[-20  24  -7  26 -30   9 -33  27 -32 -20 -31  33  11 -43 -56 -20 -12 -25
   3  22 -75  -5 -11  -5 -23 -49 -12  -1 -37  15   6  -1  25   5  22  28
 -37   1 -38]
8
[-18  11   5  22 -20 -24  20  93 -22  -9 -34  28 -47 -36 -58  16  30  -3
  62   6 -23   2 -20 -27  25  46   1  14 -24  61  -1 -45  -4 -27  33   5
  17  11 -22]
3
[ -38   44   -4   14   -5   -3  -22   31   17    9   -1   19    0   -4
 -100    0  -13  -20   28  -14  -21  -13   -7   17  -12  -23   28    9
  -48   31    0   -7  -40   24   15   38  -48  -35  -35]
6
[-28  27 -22  17 -13  -8 -25  21 -19 -14 -33  39   5 -43 -68  -6 -12 -26
   7  12 -67  -9 -18   6  -9 -42  -7   3 -50  20   9   4   6  -7  29  18
 -25   5 -38]
6
[-17  15   0  22 -14 -41  18  94 -21  -4 -33  32 -45 -40 -74  16  38   8
  44   9 -17   5 -19 -25  21  58   7  13 -32  55   4 -45  -7 -20  32  -1
  12   5 -28]
7
[ -7  16   2  21 -16 -40  18  81 -20 -18 -34  26 -40 -52 -78  24  47   0
  36  10 -24   9 -29 -34  27  63  10  10 -42  62   9 -43   1 -29  25  -1
  22  13   2]
2
[-36  39  -7  20  -5  -5 -27  47   3  11  -5  26  10  12 -81 -12 -19 -27
  13 -14  -7  -6  -3  11 -16 -31  23   1 -48  32  -7 -19  -9  34  11  50
 -39 -30 -33]
1
[-23  26 -16  19 -31   3 -28  16 -15 -16 -29  22  25 -43 -61 -14 -14 -24
   6   1 -72 -10 -22   1 -17 -49 -20  -4 -42  18   2  13  24   4  26  37
 -31   3 -56]
6
[ -9  19  -3  21 -11 -37  11  88 -18 -19 -36  29 -39 -49 -72  20  44   4
  40  16 -23   5 -29 -38  28  56  10   9 -39  65  -2 -45  -3 -29  32   1
  16   7  -7]
4
[-22  30 -19  23 -13 -14 -26  22 -11 -15 -34  24  21 -33 -61  -9 -11 -20
   1  10 -64 -18 -23  -1  -9 -44 -16  -3 -39  20  -2  -3   2   3  21  23
 -38   8 -41]
3
[-29  38   4  13   2  -6 -35  35  15   7  -3  20  -2  13 -94  -6 -15 -21
  24  -8 -22 -16  -1  18 -17 -34  31   0 -54  39  -6 -16 -15  25   8  40
 -42 -31 -23]
4
[-37  26  -5  18  -3  -8 -31  38  13   6  -8  19  14  16 -84 -14 -17 -31
  13 -17 -13  -9 -13   9 -16 -26  25   3 -46  36  -9 -18 -14  33   7  52
 -47 -28 -30]
1
[-23  28 -22  22  -5 -20 -16  19 -17 -11 -41  42  11 -40 -67 -12  -9 -34
 -11  16 -53 -11 -19  -5 -10 -48 -11  -4 -51  19  -5  -2   4   4  24  18
 -39   6 -30]
8
[-22  37 -18  22 -23   5 -36   7 -26 -15 -27  29  36 -39 -66 -14 -12 -24
   1   8 -72 -13 -17   1 -20 -53 -19  -7 -41  11 -10   9  27   6  32  33
 -38  -3 -61]
5
[ -34   34   -2    3    2   -2   -9   18   14   13   -4   22  -15    4
 -114    6  -16  -15   36  -10  -21  -18   -5   18  -14  -25   27    8
  -48   31   -2  -17  -33   30   14   35  -47  -36  -37]
3
[-36  33   3  19  -5  -8 -20  46   1  12 -10  19   1  15 -80 -11 -20 -32
   5 -13 -14 -14  -6  16 -18 -32  21  -3 -49  33  -2 -15  -1  30   2  50
 -49 -29 -35]
0
[-33  40   2  23   4 -16 -23  42   8  18  -9  23  11  17 -80 -12 -20 -27
   4 -16 -11  -8  -2  23 -16 -27  21   2 -55  17   4 -15  -8  32  11  43
 -34 -37 -26]
7
[-34  35  -7  21   1 -15  -5  42   6  13 -17  24  -8  10 -84  -7 -17 -34
   6  -9  -5  -3  -9   7 -17 -28  23   2 -56  30  -2 -18 -12  29   7  42
 -38 -36 -17]
8
[-14  11   2  19 -18 -41  13  85 -15 -19 -27  26 -47 -47 -80  19  50   7
  40  13 -26   7 -28 -40  26  58  14  11 -40  66  -1 -45   6 -24  31   4
  19  13  -3]
1
[-28  46  -4  14   1  -5 -18  21  15  12  -2  27  12   0 -98   2 -16 -22
  24 -17 -23 -14  -1  21 -14 -24  25  10 -52  26  -2 -14 -26  17  16  37
 -44 -33 -29]
2
[-16  27  -9  31 -30   5 -34  25 -27 -19 -26  15  32 -40 -56 -18 -15 -17
 -10   5 -77  -9 -15   0 -28 -41 -17  -7 -36   6   7   9  29   7  22  36
 -35  -1 -60]
7
[-20  31 -36  28  -5 -11 -38  31 -17 -22 -42  35  27 -37 -52 -15 -14 -28
  -2  18 -62 -14 -23  -2 -14 -48 -14  -4 -41  19 -12  -5  10 -10  27  25
 -37   4 -38]
4
[ -30   53    2   18    6   -2   -3   11   26   24    5   23    0    2
 -108   10  -19  -20   27  -16  -12   -7    0   30  -10  -29   23    5
  -60   20   -5   -1  -41   34   17   41  -40  -45  -38]
6
[-33  36  -7  13   7  -7 -35  31  11  12 -11  26  13   8 -99 -10 -20 -29
  14 -12 -11 -10  -7  13 -13 -30  24  -5 -49  26 -12 -14 -18  26  12  47
 -44 -34 -29]
4
[-17  13  11  13 -21 -42  10  87  -8 -13 -29  23 -45 -51 -84  21  47   7
  52   8 -27   5 -30 -36  31  63  12   9 -44  62  12 -35  -5 -26  31   3
  14   9   0]
6
[ -8  14  -1  24  -8 -33   5  83 -19 -23 -34  27 -43 -50 -77  18  46   0
  40  16 -29   8 -30 -39  29  53  11   6 -37  63  -7 -38  -5 -31  30  -3
  23  11  -7]
4
[-24  25 -15  17 -11  -8 -28  14  -8 -16 -30  21  19 -32 -78  -7 -12 -21
  10   7 -72 -10 -24  -3 -11 -42 -10  -1 -41  19   5   2   5   2  20  24
 -35   5 -34]
3
[-17  29 -11  25 -37  11 -31  24 -21 -11 -19  20  36 -39 -51 -16 -19 -23
  -7   6 -74 -17 -19  -2 -23 -52 -18  -9 -41  12  -3   9  38   1  21  38
 -36   1 -62]
0
[-12  31 -16  27 -28   9 -30  17 -27 -20 -26  23  32 -38 -79 -10 -16 -15
  -5  14 -72  -4 -15  -5 -27 -46 -13  -9 -34  13  -2   0  29  11  19  37
 -35  -1 -58]
1
[-16  31 -12  34 -35  14 -36  21 -32 -24 -22  26  28 -41 -59 -10 -17 -13
  -3  17 -82  -4 -11  -1 -25 -46  -9  -1 -29  14   0  -1  32   2  25  29
 -30   0 -51]
1
[-28  30   2  15   4 -17 -18  30  17   9 -12  20  -1  11 -92  -2 -14 -33
  15  -5 -20 -18  -8  21 -13 -29  27  -4 -50  32  -2 -11  -4  23   8  41
 -49 -22 -16]
0
[-38  28  -8  22  10 -10 -26  42   4   7 -15  27   8  15 -86 -13 -20 -36
  20 -13 -20  -8  -9  12 -19 -27  26   4 -48  33  -4  -7 -10  23  15  41
 -47 -31 -27]
5
[-36  40   6  21   1 -17 -29  46   4  18 -12  27   7  12 -80 -10 -21 -34
   3 -14 -17 -16   1  15 -13 -32  26   0 -48  32  -4  -9  -4  21  10  41
 -41 -23 -22]
0
[ -30   21    2    2    4  -19  -19   20   20    1  -11   14  -22    6
 -110   -4   -5  -32   28   -4  -22  -24  -14   12  -17  -35   34   -8
  -58   42    4  -17  -22   36    4   37  -52  -24   -7]
8
[-24  32   1  18   1  -1 -21  27  15   3   1  15  -5  10 -78  -2 -13 -22
  23  -3 -19 -18  -8  24 -20 -37  26  -8 -44  39   2 -13 -13  33   3  43
 -38 -32 -20]
4
[-25  31 -26  19 -12  -8 -36  19 -17 -20 -42  33  18 -40 -63 -11 -15 -35
   7  14 -63 -13 -25   2 -12 -49 -11  -6 -49  12  -1   6   5  -5  30  24
 -34   6 -42]
6
[-14  35  -8  32 -30   6 -25  26 -28 -14 -27  28  24 -42 -64 -14 -13 -18
  -3  23 -70  -4 -10  -5 -26 -46 -13  -6 -37   8   3  -2  22  12  17  33
 -50  -8 -41]
8
[-22  29 -21  20 -14 -14 -33  27 -16 -18 -30  38  22 -40 -53 -11 -12 -28
  -6  10 -65 -17 -15   3 -13 -44  -6  -1 -45  17   5   1  11  -8  28  21
 -39  11 -32]
2
[ -5   8  -7  36  -8 -45  14  85 -20   4 -30  36 -42 -53 -83  23  36   6
  42  16 -19   2 -21 -20  22  60   6  13 -41  67  -7 -35   1 -17  33  -6
  27   8 -15]
5
[ -31   35    7   12    6  -11  -28   13   21   13    3   16    0   14
 -108    0  -13  -27   29  -14  -22  -19   -4   27  -16  -33   32   -6
  -54   34   -1   -4  -14   35   14   41  -44  -31  -18]
5
[-19  29 -24  17 -27   3 -30   9 -20 -16 -26  27  37 -42 -68 -14 -11 -23
  -3   5 -67 -12 -20  -6 -24 -52 -17  -5 -42  18 -11   2  29  11  24  40
 -34   3 -60]
1
[-20  10   7  22 -22 -30  23 108 -23   1 -24  37 -47 -37 -60  14  34  -2
  49  14 -17   7 -14 -27  23  56  12   8 -24  57  12 -45  16 -32  29   9
  11   7  -9]
0
[-13  21   3  22 -19 -22  18 103 -26  -2 -23  38 -36 -38 -59  16  34   5
  48  17 -17   8 -12 -28  20  49   9  10 -28  60   5 -51  -2 -25  29   6
  12   1 -24]
4
[-20  32 -16  29 -28   9 -30  24 -27 -23 -35  30  18 -45 -61 -12 -20 -22
   6  17 -74  -6 -16   4 -22 -49 -17   0 -36  11   2   8  21   0  27  24
 -28  -4 -48]
6
[-18  33 -18  31 -29   5 -32  22 -28 -22 -26  26  33 -41 -55 -13 -12 -17
  -8  14 -72  -9 -16  -5 -26 -45 -14  -3 -33  13  -5  -1  27   3  24  35
 -36  -1 -50]
1
[-18  30  -4  33 -28   5 -31  28 -27 -22 -29  14  25 -37 -49 -14 -12 -17
   0  12 -74  -7 -21  -7 -18 -42 -22  -6 -30  13   0   2  12  10  16  32
 -33   2 -50]
3
[-26  31  -2  14   6  -9 -22  35  18   7  -4  22  -4   9 -92  -3 -12 -19
  21  -4 -16 -15  -6  17 -18 -30  32  -2 -43  44   1 -12 -22  32   2  37
 -46 -28 -20]
4
[-15  18   2  25 -22 -34  22  94 -27  10 -22  40 -43 -39 -57  22  33  -4
  42  19 -18   6 -10 -20  21  50  13   7 -29  53   7 -41  14 -25  32   4
  21   8 -17]
0
[-25  25 -19  17 -31   1 -23  23 -23 -10 -27  24  20 -42 -60 -12 -14 -23
  -6   4 -69 -17 -20  -4 -20 -46 -16  -3 -42  22  -1   7  35  -1  25  36
 -32   2 -57]
0
[ -30   30   -4    9    6  -13   -8   27   25    3  -15   19  -14    6
 -103    1  -11  -27   37  -10  -17   -7  -14   16  -12  -23   27    0
  -54   34    5   -1  -15   27   16   44  -42  -32  -16]
6
[-39  26  -3  20   4 -15 -25  43   5   8 -19  25   2  15 -85 -12 -19 -28
  17 -14 -12  -8 -13  10 -16 -23  18   3 -51  39  -8  -9  -9  31  14  42
 -44 -33 -32]
5
[-22  27 -21  15 -25  -1 -21   7 -21 -15 -36  22  23 -38 -66 -18  -9 -33
  -2   7 -66  -9 -24 -12 -21 -54 -21 -11 -43  11  -2   7  28   6  26  40
 -39   0 -44]
8
[-17  28 -19  30 -28   9 -22  24 -23 -21 -31  25  22 -47 -64 -11 -18 -20
   3  14 -75  -6 -18   1 -25 -46 -18  -4 -34   9   3  13  24  -2  25  29
 -32  -3 -51]
6
[-14  29 -15  26 -32   9 -32  29 -31 -19 -21  29  27 -46 -54 -15 -14 -19
  -7  12 -70 -10 -12   0 -23 -45 -14  -5 -39  12   6   1  25   4  19  30
 -34   2 -53]
2
[-22  29 -18  30 -30  13 -25  22 -25 -28 -25  19  27 -38 -61 -15 -13 -16
  -9  10 -70  -4 -22  -6 -26 -45 -17   0 -38  18  -4  -4  24   9  18  40
 -39  -8 -53]
1
[ -5  13 -12  33 -15 -41  29  82 -28   3 -35  36 -56 -57 -85  26  33  -2
  37  24 -18   5 -19 -24  20  51   6  10 -47  58  -2 -47  -1 -18  31  -5
  29   6  -9]
8
[-19  26 -18  32 -26  11 -26  10 -24 -20 -25  24  34 -38 -54 -13 -15 -23
  -2   5 -76  -9 -23   0 -22 -50 -20  -1 -39  17 -10  13  31   1  27  28
 -31  -3 -63]
5
[-20  30 -20  24 -10 -15 -42  33 -20 -16 -37  27  28 -36 -72 -18 -14 -23
 -11   4 -65 -21 -15   4 -15 -42 -10  -2 -49  15  -4  -4   7   1  24  22
 -44  10 -56]
7
[-16  22   6  29 -12 -39  27  93 -19  -1 -28  40 -47 -31 -63  23  37   6
  56  14 -18   7 -13 -22  22  57  11  14 -30  62   2 -41   7 -27  40  -1
  12  -1 -11]
5
[-15  29 -11  30 -30  10 -29  23 -25 -21 -26  23  17 -44 -65 -17  -8 -19
   4  18 -76  -6 -16  -8 -27 -45 -13  -6 -39  10   0   2  23   4  18  36
 -47  -6 -44]
8
[-21  27 -10  14 -29   0 -22  16  -9 -15 -30  10  33 -35 -70 -13 -14 -13
   6   0 -70 -13 -27 -12 -20 -45 -24  -7 -34  19   1   7  16  16  18  40
 -42   0 -57]
3
[ -8  16  -1  15 -16 -39  17  92 -25 -25 -39  29 -48 -49 -78  18  45   0
  44  13 -25   4 -27 -37  27  57   9   6 -40  60   7 -48   6 -30  32   0
  17  13  -5]
2
[-34  27  -6  21   0 -10 -16  38   7  12 -17  29  -3   8 -79 -11 -18 -39
  12  -6  -9  -3  -9  10 -16 -29  24   1 -51  26   0 -11  -7  26  12  46
 -44 -32  -8]
8
[-22  28  -7  18   8  -4 -20  24  15  -1 -16  17  -4  11 -98  -3 -19 -27
  21  -4 -23 -12 -13  18 -22 -33  25   0 -53  37 -14 -12 -11  25   8  40
 -38 -34 -28]
4
[-31  30  13  15   3 -11 -12  31  25   8  -7  23 -19  12 -96   2 -17 -19
  24  -6 -18  -8  -6  25 -13 -24  29   3 -58  31   9  -3 -14  25  12  37
 -38 -37  -9]
6
[-35  34 -11  18   1 -13 -22  30  14   5 -20  13   3  11 -77  -7 -17 -33
  21 -14 -12 -15 -20  11 -10 -34  15   1 -47  33 -11 -11 -18  33  11  41
 -32 -27 -23]
3
[-12  14   9  22 -13 -44  26  80 -10 -15 -39  21 -47 -45 -76  28  40   5
  44  11 -25   5 -31 -33  33  59   6  16 -37  68   7 -40  -4 -21  30  -4
  20  11  10]
3
[ -6   6  -4  33 -11 -49  33  91 -18  -9 -46  36 -59 -56 -80  23  38   0
  34  22 -15   6 -25 -31  25  58   8  18 -42  71  -3 -43  -1 -21  28 -10
  20  10   9]
8
[-15  36 -21  31 -31  12 -30  15 -27 -23 -25  24  34 -39 -63 -12 -14 -15
  -9  13 -72  -7 -18  -5 -29 -50 -14  -4 -32  10  -9   2  31   3  21  36
 -36  -5 -58]
1
[-34  35   2  24   3 -16 -18  49  13  13 -19  19   2  21 -70  -8 -23 -28
  14 -12  -1 -10 -12  12 -10 -28  18   0 -44  33  -5 -11 -19  36   7  42
 -38 -30 -18]
3
[-28  31 -20  17  -9 -12 -29  15 -13 -15 -34  36  13 -45 -70  -8 -11 -26
   2  14 -64  -8 -20   3 -10 -44  -9  -4 -48  10   7  10   4  -3  29  23
 -35   2 -30]
6
[-10  22   7  21 -12 -42   9  85 -19 -23 -45  26 -43 -48 -84  16  46   7
  34  11 -26   2 -25 -31  29  57   5  13 -39  55  -2 -42   1 -27  36  -5
  15  11 -12]
7
[-30  30 -20  14 -17  -5 -35  21 -18 -19 -23  34  19 -34 -73 -12 -11 -20
   3   6 -70 -15 -14  -2 -13 -48  -4   2 -50  22  -2 -12  14   0  28  27
 -40   4 -46]
1
[ -29   32   -9   17   -3   -5  -21   32    4    4  -16   18   13   13
 -103   -7  -19  -28   11  -13  -18   -4  -12    8  -22  -27   22    3
  -50   33   -8  -21   -1   30    7   51  -40  -32  -33]
1
[-32  30  -1  25   5 -17 -25  50   7   8 -21  18  10  16 -78 -16 -20 -32
   3 -18 -12 -10  -8  17 -16 -22  19   0 -48  24  -1 -13  -9  29  12  48
 -46 -29 -32]
7
